Where the symbols take the items:
q87: ^>q156, %>., !>q923, +>q863, &>q452, @>q29
q872: ^>q839, %>q783, !>q464, +>., &>q332, @>q522
q839: ^>., %>q857, !>q675, +>., &>q229, @>q872
q11: ^>q332, %>q418, !>q614, +>., &>q522, @>.
q386: ^>., %>q156, !>q612, +>q877, &>q790, @>q863
q263: ^>q378, %>q811, !>q980, +>q447, &>q444, @>.
q733: ^>q794, %>q639, !>q81, +>., &>q464, @>q614
q675: ^>., %>q193, !>q70, +>., &>q794, @>q464
q242: ^>., %>., !>q156, +>q54, &>q345, @>q258
q307: ^>., %>., !>q242, +>q612, &>q169, @>q923
q193: ^>., %>q345, !>q790, +>q675, &>q54, @>q130
q519: ^>q345, %>., !>q452, +>q130, &>q258, @>q466
q612: ^>., %>q307, !>q54, +>q229, &>q857, @>q322
q522: ^>q872, %>q980, !>q597, +>., &>q11, @>.
q70: ^>., %>q790, !>q839, +>., &>q877, @>q213
q464: ^>q675, %>q130, !>q213, +>., &>q733, @>q597
q774: ^>q169, %>., !>q519, +>q783, &>q923, @>q553
q877: ^>., %>q386, !>q229, +>., &>q70, @>q81
q849: ^>., %>., !>q169, +>q790, &>q156, @>q452
q301: ^>q923, %>., !>q470, +>q418, &>q553, @>.
q169: ^>., %>., !>q345, +>q857, &>q307, @>q774
q863: ^>q386, %>q87, !>q322, +>q81, &>q378, @>q444
q54: ^>., %>q242, !>q386, +>q794, &>q193, @>q639
q345: ^>., %>., !>q849, +>q193, &>q242, @>q519
q378: ^>q790, %>q452, !>q783, +>q213, &>q863, @>q263
q770: ^>q81, %>q444, !>q11, +>., &>q447, @>.
q614: ^>q733, %>q382, !>q770, +>., &>q597, @>.
q857: ^>., %>q169, !>q193, +>q839, &>q612, @>q783
q418: ^>q322, %>q301, !>q382, +>q11, &>q980, @>.
q923: ^>q307, %>., !>q258, +>q322, &>q774, @>q301
q382: ^>q639, %>q470, !>q444, +>q614, &>q296, @>.
q553: ^>q774, %>., !>q466, +>q980, &>q301, @>.
q447: ^>q213, %>q263, !>q522, +>., &>q770, @>.
q452: ^>q849, %>., !>q774, +>q378, &>q87, @>q811
q597: ^>q464, %>q296, !>q447, +>., &>q614, @>.
q156: ^>., %>., !>q307, +>q386, &>q849, @>q87
q332: ^>q229, %>q322, !>q733, +>., &>q872, @>q11
q258: ^>q242, %>., !>q87, +>q639, &>q519, @>q470
q296: ^>q130, %>q466, !>q263, +>q597, &>q382, @>.
q980: ^>q783, %>q553, !>q296, +>q522, &>q418, @>.
q466: ^>q519, %>., !>q811, +>q296, &>q470, @>.
q811: ^>q452, %>., !>q553, +>q263, &>q29, @>.
q794: ^>., %>q54, !>q877, +>., &>q675, @>q733
q639: ^>q54, %>q258, !>q863, +>q733, &>q130, @>q382
q322: ^>q612, %>q923, !>q639, +>q332, &>q783, @>q418
q29: ^>q87, %>., !>q301, +>q444, &>q811, @>.
q790: ^>., %>q849, !>q857, +>q70, &>q386, @>q378
q229: ^>., %>q612, !>q794, +>., &>q839, @>q332
q130: ^>q193, %>q519, !>q378, +>q464, &>q639, @>q296
q213: ^>q70, %>q378, !>q872, +>., &>q81, @>q447
q783: ^>q857, %>q774, !>q130, +>q872, &>q322, @>q980
q81: ^>q877, %>q863, !>q332, +>., &>q213, @>q770
q444: ^>q863, %>q29, !>q418, +>q770, &>q263, @>.
q470: ^>q258, %>., !>q29, +>q382, &>q466, @>.

In the rows, 136 means zero.

The rows follow the links: the fewer symbols apart two items are, the more alike their rows tend to be.

Each row is also shifted at random along 2 hidden directions that mean nothing.

Some items, each with a row of numbers:
q863: [55,147,146,103,159,141,111,123,158,103,118,141,144,155,120,164,119,148,155,128,143,132,135,115,148,112,144,162,139,127,115,100,169,107,112,175,137,132,157,130,164]
q447: [119,140,122,122,129,158,129,121,130,141,163,137,110,149,125,120,109,149,101,110,142,127,128,168,109,113,149,155,161,157,120,148,141,146,121,139,123,143,117,124,147]
q774: [103,134,173,124,112,147,156,141,165,115,163,114,176,128,129,131,118,142,118,151,112,137,151,138,130,145,115,124,110,162,144,142,164,145,140,127,150,126,113,140,140]
q301: [217,135,174,124,149,168,153,114,168,127,134,120,157,136,125,147,104,153,132,154,119,144,122,146,140,132,116,128,110,126,145,112,152,140,131,148,154,125,160,129,165]
q790: [131,137,135,116,126,107,130,169,144,137,155,140,130,155,123,128,169,104,153,138,144,131,126,108,140,122,161,149,144,157,117,145,129,132,119,133,131,142,105,140,161]
q452: [141,139,169,126,127,142,125,147,142,129,149,139,172,138,125,124,129,147,118,159,146,118,158,133,128,160,164,149,103,163,148,169,150,141,127,132,153,145,111,117,139]
q382: [107,126,147,165,145,175,126,103,124,154,103,146,132,147,153,140,113,168,147,141,148,160,124,167,125,145,134,138,138,110,147,129,114,142,133,129,149,147,170,120,120]
q877: [39,148,113,111,151,123,126,150,152,143,130,130,120,141,124,156,160,108,158,104,134,136,115,104,172,104,143,149,159,128,107,116,131,113,130,166,127,124,141,146,150]
q11: [210,136,116,142,145,170,151,103,118,145,121,125,118,116,137,148,106,162,133,121,128,129,125,148,130,131,124,124,158,121,122,123,135,137,151,157,131,136,158,133,132]
q307: [232,144,157,141,144,112,149,145,137,136,125,124,164,124,137,150,165,106,168,154,124,131,128,123,157,152,121,128,110,129,153,120,133,111,151,150,162,127,161,148,139]
q296: [139,139,146,153,125,168,137,121,150,144,152,153,132,149,148,122,99,154,96,137,135,160,134,148,113,127,134,152,139,155,137,150,128,155,127,115,135,136,111,123,133]
q464: [80,137,106,161,128,137,126,136,125,112,153,155,102,140,153,116,126,150,123,116,145,162,148,148,130,156,135,145,167,158,120,159,147,156,129,106,121,155,94,135,122]
q770: [125,138,112,111,145,177,135,108,145,133,117,131,104,157,123,149,115,152,118,106,141,141,122,146,125,103,151,151,168,129,109,111,145,124,115,161,127,125,158,113,153]
q29: [171,130,161,109,156,154,129,117,145,134,122,138,158,157,131,136,110,155,131,151,139,118,127,154,126,142,153,146,103,115,155,127,134,145,130,163,154,153,164,121,157]
q229: [185,130,101,136,125,107,149,154,117,144,112,123,113,127,142,138,165,123,183,141,126,132,137,136,152,157,135,121,162,110,132,133,120,132,167,154,117,126,161,147,122]
q857: [161,124,136,150,105,110,151,169,114,152,142,121,120,123,138,113,187,114,160,142,123,121,140,127,132,147,142,106,133,139,155,179,119,140,164,121,142,153,118,156,118]
q70: [95,141,114,125,124,123,135,159,130,137,157,129,112,148,122,138,168,109,131,115,150,123,131,116,147,103,150,153,163,155,116,148,137,135,126,134,114,141,108,137,150]
q522: [155,132,127,125,109,173,147,121,152,126,159,107,117,130,128,135,103,148,88,116,121,160,135,126,128,81,104,124,179,175,103,127,152,139,134,132,123,109,116,125,179]
q386: [174,141,132,122,151,106,133,160,129,145,121,136,138,144,137,146,173,102,181,135,140,110,133,117,154,136,158,154,129,111,129,121,129,121,119,152,143,150,154,153,143]

In each set, the symbols that take the first to the second take the third to the fourth, perhaps in another order. Give the fourth.
Answer with the item's name.
A [168,128,153,118,146,112,151,143,148,144,118,132,163,125,128,152,165,108,170,153,128,133,123,121,165,140,128,111,110,119,135,123,149,113,140,148,156,123,159,148,128]
B [190,145,174,156,128,140,115,144,151,122,159,150,178,139,145,128,112,139,118,152,137,163,160,132,133,162,121,150,109,157,161,154,159,142,131,103,155,128,122,131,128]
C [213,131,105,156,123,98,136,163,127,150,142,155,100,142,154,127,168,112,158,123,138,148,138,126,142,147,129,137,162,146,137,164,121,145,130,112,123,155,120,154,117]
D q81

A [136,148,110,118,160,167,132,106,135,129,122,139,118,155,129,143,115,156,126,120,147,115,133,151,133,114,151,161,175,121,116,115,141,131,125,147,121,138,155,121,147]
B [115,143,124,107,137,161,135,114,148,135,165,137,117,148,124,123,107,154,90,100,135,123,131,141,113,93,150,153,177,158,111,137,143,152,121,139,118,134,114,127,162]
C [124,148,137,136,131,110,169,147,121,141,124,129,134,119,130,149,161,98,168,138,122,138,126,109,164,122,113,122,140,120,128,118,129,118,158,150,145,124,157,153,131]
D q857

A [97,133,134,129,148,137,150,136,149,117,114,126,147,123,136,160,118,153,155,135,123,134,134,133,152,149,114,110,136,110,128,106,161,119,155,166,137,109,175,143,154]
B [153,145,169,148,152,176,131,113,165,139,130,155,169,145,145,160,103,161,114,150,147,164,116,136,137,112,105,140,104,132,138,113,139,137,128,137,148,121,161,118,140]
C [112,139,116,151,150,113,127,146,128,138,123,152,110,137,141,150,167,122,170,130,152,154,115,116,166,128,134,148,161,128,121,117,130,118,126,142,121,136,160,149,129]
D q863

A [129,142,131,122,123,94,130,163,116,158,155,142,137,135,126,124,184,105,150,138,136,108,130,122,137,142,172,145,127,145,149,165,130,131,126,133,132,157,106,142,133]
B [166,134,138,139,137,100,155,161,129,139,132,125,136,121,139,134,163,102,186,139,127,122,131,121,161,130,128,106,120,111,137,121,128,119,152,154,133,129,161,143,126]
C [96,130,99,134,115,132,153,142,113,124,153,135,108,115,137,123,123,149,121,122,121,136,145,132,116,157,122,107,171,153,131,158,142,149,151,121,128,135,114,138,131]
D q733

A [179,146,113,158,146,109,133,155,116,154,152,160,109,131,148,132,167,108,140,111,133,159,139,118,152,133,128,144,159,153,121,155,136,143,132,112,122,156,119,147,129]
B [204,134,119,113,145,119,132,141,137,140,136,134,106,156,116,151,153,115,154,118,146,134,128,116,169,116,148,158,161,123,112,108,139,114,120,163,128,136,149,142,159]
C [102,141,167,155,131,123,131,150,158,150,149,147,162,151,135,138,171,106,129,151,145,172,128,117,157,115,112,152,107,165,142,149,134,115,120,119,153,130,107,147,142]
D q156

A [6,125,100,139,144,139,149,138,116,126,113,130,90,129,128,143,128,137,151,119,122,126,135,141,138,148,115,105,166,124,121,118,141,136,147,155,130,134,150,151,137]
B [130,134,130,134,103,129,156,142,119,125,151,121,139,111,141,119,125,138,118,133,116,123,165,144,127,166,135,102,129,159,148,167,156,149,173,115,126,137,106,146,131]
C [161,146,140,114,159,157,128,105,125,138,113,131,131,134,115,145,113,172,132,140,144,118,132,176,124,143,170,142,135,122,135,123,129,136,135,162,135,141,166,130,150]
D q811

A [118,139,129,120,163,162,125,113,123,159,111,136,137,149,121,138,104,153,133,144,134,118,120,175,118,138,173,163,133,106,146,120,120,152,139,162,145,148,163,128,136]
B [124,109,116,144,131,117,163,139,96,128,97,121,124,108,147,129,137,153,181,152,119,104,155,170,125,198,159,93,125,88,167,150,134,145,184,152,137,146,173,142,91]
C [145,143,104,172,160,162,121,107,108,153,105,146,101,146,154,148,129,164,149,121,146,136,136,170,118,150,136,133,162,110,125,132,107,145,135,131,130,158,154,134,109]
D q81

A [131,152,106,113,139,141,118,142,127,120,170,132,101,148,132,149,117,138,121,110,140,134,157,125,143,137,158,165,168,170,112,147,157,127,112,139,117,133,116,131,161]
B [69,134,113,157,162,137,124,136,122,120,118,156,114,148,146,147,125,134,161,117,150,155,134,133,145,128,112,147,174,128,109,115,157,125,119,142,122,133,155,129,129]
C [150,140,173,128,151,138,150,134,161,109,130,128,166,122,127,149,116,140,156,158,129,134,151,130,149,147,115,124,110,123,137,118,158,110,130,155,151,118,159,145,143]
D q452

A [91,134,130,129,129,106,122,162,139,146,154,145,144,149,118,129,177,101,159,144,143,120,121,100,148,111,168,152,144,161,133,160,118,131,137,130,132,135,105,143,133]
B [112,132,107,153,116,137,146,144,110,126,145,129,108,118,154,119,135,143,122,127,125,131,156,143,119,156,123,114,175,154,134,160,151,140,158,134,106,123,109,140,139]
C [150,144,135,122,126,122,123,143,137,112,161,137,126,150,122,130,123,149,108,149,143,118,172,144,129,170,185,147,130,160,142,165,157,152,130,128,137,137,112,136,153]
D q522

A [166,133,124,121,140,183,163,112,150,135,135,135,107,127,133,162,109,168,126,101,112,160,132,139,139,101,101,130,177,126,117,96,153,131,132,155,106,107,158,129,154]
B [65,138,112,154,126,134,129,131,141,123,159,152,108,153,146,133,119,142,105,105,148,171,150,138,137,133,123,145,174,167,110,146,156,141,118,107,121,130,107,140,130]
C [142,138,169,117,114,172,156,110,171,135,154,130,175,131,135,122,106,155,100,144,121,142,135,135,131,97,109,131,115,167,144,134,160,147,135,129,142,125,113,134,157]
D q258

A [164,139,171,150,146,145,124,132,164,120,122,155,167,155,149,152,129,147,157,151,141,160,154,123,150,143,121,153,98,123,148,108,165,126,125,141,149,135,153,141,135]
B [145,146,130,172,162,123,114,131,118,125,98,153,131,138,158,150,124,145,167,139,147,157,154,150,140,174,123,150,140,93,146,119,147,121,133,131,149,143,168,131,107]
C [198,142,156,122,128,162,132,117,153,141,155,141,164,140,126,143,104,165,101,147,137,117,140,156,125,134,153,151,108,158,144,142,133,152,124,134,138,138,119,140,147]
D q263

A [132,133,132,144,136,127,156,135,127,127,102,123,136,116,148,147,126,157,162,149,124,121,162,142,139,176,136,97,127,95,143,123,146,137,174,154,142,126,175,145,128]
B [166,136,135,118,155,125,125,136,116,122,118,142,134,142,127,137,112,155,158,144,139,108,157,141,142,164,176,150,138,110,142,116,145,135,127,162,141,150,158,134,132]
C [157,137,147,140,164,123,129,141,107,134,100,132,157,143,136,126,136,154,165,171,160,93,158,173,122,200,192,137,94,94,181,150,125,148,154,144,164,168,162,134,117]
D q258

A [214,134,162,134,114,112,149,161,148,145,157,119,167,114,142,119,169,105,140,147,121,135,147,118,153,147,123,114,105,157,150,152,136,128,160,132,144,129,112,161,148]
B [168,117,129,151,111,99,143,162,125,155,140,120,138,118,135,121,182,96,151,143,131,113,147,120,142,152,126,108,134,154,137,167,123,140,171,136,138,135,117,152,124]
C [153,127,126,149,114,160,164,126,119,145,158,119,134,116,141,127,119,158,102,146,122,127,135,168,104,140,135,113,135,150,150,170,130,156,156,121,137,140,114,132,125]
D q522

A [147,137,175,120,139,111,159,135,165,137,134,124,162,121,121,148,153,109,176,154,130,148,124,95,170,118,121,129,116,131,138,99,150,115,133,157,153,122,161,141,158]
B [45,122,151,151,134,132,154,131,127,137,101,129,160,123,136,133,145,146,172,169,127,121,143,159,122,182,139,107,96,102,170,156,120,141,178,161,163,141,158,142,114]
C [158,140,163,129,142,117,122,156,158,136,156,141,164,151,126,139,162,103,129,145,145,128,141,107,158,111,146,146,108,174,136,143,142,128,113,134,153,137,117,140,147]
D q452

A [76,129,117,141,119,172,148,122,127,154,147,133,104,129,140,128,109,143,100,128,131,138,130,157,115,105,123,123,170,155,124,149,134,144,149,138,121,127,112,130,150]
B [150,147,131,168,155,167,136,102,121,156,115,144,132,142,163,145,107,173,136,144,144,159,118,174,111,137,128,135,126,105,143,122,112,158,134,144,152,146,156,126,105]
C [156,134,105,130,165,132,118,143,108,125,115,139,94,133,136,138,138,143,159,127,152,105,156,154,132,175,178,144,172,103,134,135,133,137,143,158,123,160,168,139,125]
D q783

A [124,125,161,140,141,160,151,99,137,151,116,127,172,124,129,144,113,160,127,152,134,137,131,160,121,124,127,113,113,114,142,119,117,148,148,149,151,129,161,121,142]
B [161,150,163,145,152,136,120,125,165,116,124,156,174,145,145,154,115,147,155,149,135,173,149,133,152,154,110,151,107,121,155,107,167,124,131,129,143,127,168,146,138]
C [77,148,134,161,125,134,129,135,137,128,156,154,136,136,161,123,136,139,113,152,153,167,154,145,124,152,128,148,134,162,141,154,145,146,140,99,131,150,103,137,109]
D q790

A [224,121,127,138,102,120,158,153,103,119,153,125,134,113,133,108,137,161,140,146,122,114,179,152,117,202,141,103,134,149,150,182,144,158,172,112,135,149,104,144,113]
B [83,132,125,150,142,129,151,124,120,119,111,122,122,114,138,143,126,152,174,140,125,129,149,148,135,158,127,108,137,102,149,130,138,132,169,154,150,139,153,150,123]
C [130,135,116,137,131,177,123,124,142,137,162,141,115,151,140,144,111,150,98,108,134,159,131,143,131,104,112,150,163,174,113,146,145,144,119,113,118,132,117,123,148]
D q614

A [68,142,129,132,126,106,121,167,138,153,151,134,139,145,133,125,174,103,146,130,131,117,126,120,137,128,167,149,129,156,139,158,107,135,128,134,134,145,102,137,144]
B [90,147,170,112,152,113,162,154,170,134,135,133,157,120,132,158,165,110,159,151,124,151,117,98,176,100,91,122,121,137,134,101,141,108,130,153,135,110,163,150,159]
C [63,138,133,157,150,102,133,149,133,150,115,149,135,138,148,141,176,95,179,138,143,161,115,123,165,134,128,146,136,112,143,123,127,123,137,138,134,147,158,142,115]
D q849

A [145,122,97,164,131,105,130,167,99,169,146,147,103,133,158,121,172,112,156,139,156,133,128,145,135,165,155,136,164,143,141,185,106,147,146,110,126,159,124,147,101]
B [175,139,137,121,133,136,107,154,122,127,150,140,145,152,140,116,114,158,118,140,140,117,163,136,126,181,174,151,135,157,130,157,156,147,129,140,134,141,101,126,143]
C [162,123,101,136,108,104,159,156,101,153,138,125,101,126,137,112,170,102,154,122,126,117,137,141,149,150,142,115,156,154,133,158,121,136,157,126,116,129,114,150,131]
D q130

